Below is a small trained network, with its code and all its weights. Each question gives an input and a target symbol and asks what happens when units are switched off, that is, made to give their printed mean instead of their output.

import numpy as np


def w(rows, s, z=0):
    codes = np.array(rows[::2]) - 128.0
    scale = np.full(codes.shape[1], s)
    scale[-1] = z or s
    return codes * scale


def softmax(a):
    e = np.exp(a - a.max(-1, keepdims=True))
    return e / e.sum(-1, keepdims=True)


def log_softmax(a):
    a = a - a.max(-1, keepdims=True)
    return a - np.log(np.exp(a).sum(-1, keepdims=True))


def net(x, mask):
    ids = ['γδζημξτω'.index(c) for c in x.split()]
    T = len(ids)
    res = E[ids] + P[:T]
    u = 0
    for l in range(3):
        r = res
        for j in range(2):
            rows = slice(2 * j, 2 * j + 2)
            q, k, v = (r @ M[l][rows].T for M in (Q, K, V))
            z = softmax(np.where(np.tri(T) > 0, q @ k.T / 2**0.5, -1e9)) @ v
            o = O[l][rows]
            res = res + np.where(mask[u + j], z, o[:, -1]) @ o[:, :-1]
        u += 2
    return log_softmax(res[-1] @ U[:, :-1].T + U[:, -1])


Q, K, V, O = {}, {}, {}, {}
E = w([
[93,119,211,135,46,168,205,175,157,13],'γ',
[145,130,66,80,164,59,201,129,74,30],'δ',
[126,108,228,66,163,123,208,46,175,79],'ζ',
[175,181,55,26,178,199,45,202,168,128],'η',
[89,180,86,101,115,64,203,7,131,176],'μ',
[92,71,156,115,67,84,156,68,72,53],'ξ',
[59,180,122,192,1,129,117,150,50,179],'τ',
[139,102,197,115,86,49,51,161,50,144],'ω',
],0.0078)
P = w([
[196,112,125,204,190,169,144,137,133,192],'0',
[2,31,75,2,97,77,82,128,139,90],'1',
[47,71,73,36,102,77,98,137,116,86],'2',
[70,104,89,38,87,96,114,121,114,85],'3',
[82,125,112,33,75,100,113,135,114,80],'4',
[98,143,107,46,73,113,112,116,105,78],'5',
[102,161,121,29,64,110,115,121,111,68],'6',
[107,175,123,35,60,116,124,124,100,70],'7',
[110,195,128,41,58,127,125,113,105,61],'8',
[113,204,132,38,53,129,123,101,104,74],'9',
[114,208,140,13,48,136,126,82,106,90],'10',
[109,230,130,30,49,128,126,93,101,76],'11',
[114,234,137,19,30,141,141,82,97,90],'12',
[114,242,130,13,24,130,140,79,90,94],'13',
],0.0052)
Q[0] = w([
[86,3,236,187,129,16,190,114,77,100],'0.h1',
[167,41,36,142,189,191,61,214,176,122],'0.h1',
[139,53,98,185,177,133,118,156,156,167],'0.h2',
[110,216,141,26,64,111,109,107,111,72],'0.h2',
],0.006)
K[0] = w([
[47,92,117,84,76,54,149,88,128,62],'0.h1',
[177,71,150,128,255,132,128,139,178,110],'0.h1',
[107,111,154,153,104,73,155,102,97,105],'0.h2',
[153,177,91,109,161,204,97,156,188,212],'0.h2',
],0.0088)
V[0] = w([
[92,48,169,117,125,46,138,89,126,90],'0.h1',
[49,165,63,87,30,68,140,94,60,113],'0.h1',
[191,150,73,101,254,189,89,158,167,150],'0.h2',
[84,121,174,164,74,125,203,69,134,104],'0.h2',
],0.0079)
O[0] = w([
[110,20,195,104,109,97,134,37,95,82,181],'0.h1',
[99,193,80,109,21,115,155,33,69,88,252],'0.h1',
[249,174,112,138,214,199,59,55,123,139,90],'0.h2',
[51,107,156,133,113,63,253,150,194,134,141],'0.h2',
],0.0057,0.011)
Q[1] = w([
[252,155,123,132,140,213,55,100,99,140],'1.h1',
[107,97,123,141,145,124,125,143,138,132],'1.h1',
[227,174,108,104,125,255,48,68,83,94],'1.h2',
[148,183,109,62,85,163,78,78,88,61],'1.h2',
],0.0091)
K[1] = w([
[119,125,108,55,121,122,94,149,145,111],'1.h1',
[131,117,146,133,125,117,140,113,113,118],'1.h1',
[54,244,92,111,63,123,150,98,126,156],'1.h2',
[135,243,117,141,110,140,135,99,116,167],'1.h2',
],0.011)
V[1] = w([
[154,176,97,157,105,207,98,254,78,87],'1.h1',
[155,165,115,132,167,179,109,173,223,185],'1.h1',
[142,179,39,130,188,75,204,98,147,163],'1.h2',
[96,135,152,186,74,117,60,166,70,241],'1.h2',
],0.0071)
O[1] = w([
[195,166,103,195,94,93,151,233,90,43,61],'1.h1',
[169,244,195,166,163,85,159,129,73,126,2],'1.h1',
[186,174,74,132,51,44,99,116,253,166,141],'1.h2',
[126,165,108,68,115,232,168,142,10,224,112],'1.h2',
],0.0062,0.0074)
Q[2] = w([
[182,106,108,222,202,165,74,109,124,127],'2.h1',
[175,255,92,53,23,104,156,144,148,146],'2.h1',
[147,37,165,214,179,166,124,118,148,202],'2.h2',
[243,184,214,192,123,90,170,114,80,138],'2.h2',
],0.0057)
K[2] = w([
[66,110,132,109,76,59,161,102,106,91],'2.h1',
[109,106,59,52,227,200,26,255,229,169],'2.h1',
[95,135,137,81,64,78,133,93,92,50],'2.h2',
[57,25,152,148,110,71,229,112,140,190],'2.h2',
],0.0075)
V[2] = w([
[78,140,111,164,12,108,195,73,107,161],'2.h1',
[95,111,230,111,199,123,174,116,186,176],'2.h1',
[53,41,140,106,67,164,118,71,131,39],'2.h2',
[125,125,76,93,176,118,67,2,111,217],'2.h2',
],0.0065)
O[2] = w([
[188,171,178,203,81,109,203,82,84,103,170],'2.h1',
[85,206,175,65,165,145,47,104,102,88,133],'2.h1',
[39,106,118,189,211,81,182,186,143,165,254],'2.h2',
[184,141,184,2,121,64,160,228,112,191,189],'2.h2',
],0.0073,0.007)
U = w([
[87,172,134,193,147,162,95,81,150,87,158],'γ',
[94,185,165,91,157,125,73,122,120,98,1],'δ',
[181,168,212,88,103,75,148,148,120,154,86],'ζ',
[149,191,143,141,149,114,102,155,99,80,245],'η',
[160,52,63,140,90,87,85,128,253,141,128],'μ',
[183,125,147,200,103,125,178,93,90,121,74],'ξ',
[113,83,111,62,137,253,132,138,59,185,126],'τ',
[94,94,115,152,164,78,171,175,117,167,195],'ω',
],0.0057,0.0015)

Each question gives the input, a string of symbols that net reads in full, and the target symbol t.
The units are the heads (2 rows each of Q, K, V and O). Each row of codes is followed by its name. A weight is (code - 128) times the scale printed after its matrix; where a second scale follows, it is the last column's (O and U).
mask holds one flag per head, layer by layer. A switched-off head (its flag False) gives its mean, the last column of its rows in O, instead of its output. The means were averaged over made-up inputs and are rounded, as every weight is.
A unit's drop is (log p(t) with every unit on - log p(t) with that unit switched off) / (log p(t) with every unit on - log p(t) with every unit switched off).
The circuit of an input: a set's keep is (log p(t) with only the set's units on - log p(t) with every unit switched off) / (log p(t) with every unit on - log p(t) with every unit switched off). Starting from all 6 units, units are removed one at a time, each time the one whose removal leaves the highest keep (on an exact tie, the one counted first), for as long as the keep stays at least 0.8.
units of the circuit, in order: the units of the circuit, biggest drop first
unit that matters most: the unit with the biggest drop
heads that matter: for each layer, one digit per head in row order, 1 if its drop is at least 0.15 and else 0, layers parted by /
input η δ ξ ω τ δ τ η μ ξ τ γ γ, target η: units of the circuit, in order	(1.h1, 0.h2, 0.h1)
input η δ ζ μ ζ, target μ: units of the circuit, in order	(2.h1, 1.h2, 0.h2)
input ξ ξ δ τ τ, target ω: units of the circuit, in order	(2.h2, 1.h1)
input τ η ξ ξ, target τ: units of the circuit, in order	(1.h2, 0.h2)
input γ μ ξ ξ γ τ δ ω τ δ ω ξ δ, target γ: units of the circuit, in order	(0.h1, 2.h2, 1.h1)
input ζ ξ ξ η ω ξ τ ξ, target τ: heads that matter	11 / 01 / 10
input ζ μ ξ, target δ: heads that matter	10 / 10 / 10
input δ γ μ ξ μ μ τ η μ δ, target μ: units of the circuit, in order	(2.h1, 1.h2, 0.h1, 0.h2)
input η ξ τ ξ τ ζ ξ δ, target τ: unit that matters most	2.h1
input τ ξ ξ ξ τ ξ μ ξ η ω ξ ξ γ ξ, target μ: heads that matter	11 / 11 / 10
input ζ ω δ ξ δ τ ξ ξ, target δ: heads that matter	11 / 10 / 10
input μ ξ ω ω ζ ξ ξ η ξ ξ γ δ η, target ζ: units of the circuit, in order	(0.h2, 1.h1, 2.h2, 0.h1)
input γ μ ξ τ, target γ: units of the circuit, in order	(2.h2, 0.h1, 1.h1)
input ξ ζ δ η τ, target τ: units of the circuit, in order	(0.h2, 1.h2)
input η τ ξ τ τ μ ξ η ω, target η: unit that matters most	1.h1
input τ μ ξ, target ξ: units of the circuit, in order	(2.h1, 0.h1, 1.h1, 2.h2)
input η τ τ τ μ δ ξ ω δ, target μ: units of the circuit, in order	(2.h1, 1.h1, 0.h1)
input γ ω δ ξ μ μ ξ τ, target γ: units of the circuit, in order	(0.h1, 2.h2, 1.h1)
input γ ζ τ τ δ ξ γ μ ξ ξ, target γ: units of the circuit, in order	(2.h2, 0.h1, 1.h1)
input ξ ω μ τ τ τ ξ μ δ ζ, target ω: heads that matter	01 / 10 / 01
input ζ μ δ ζ η ξ γ, target μ: heads that matter	01 / 01 / 10
input τ τ μ ζ ξ δ τ ξ μ ξ, target ξ: unit that matters most	2.h1
input η γ μ ξ ξ ξ γ ξ μ γ γ ξ, target μ: heads that matter	10 / 11 / 10
input μ τ η, target τ: heads that matter	11 / 01 / 11
input γ ξ δ γ η, target η: heads that matter	11 / 11 / 00
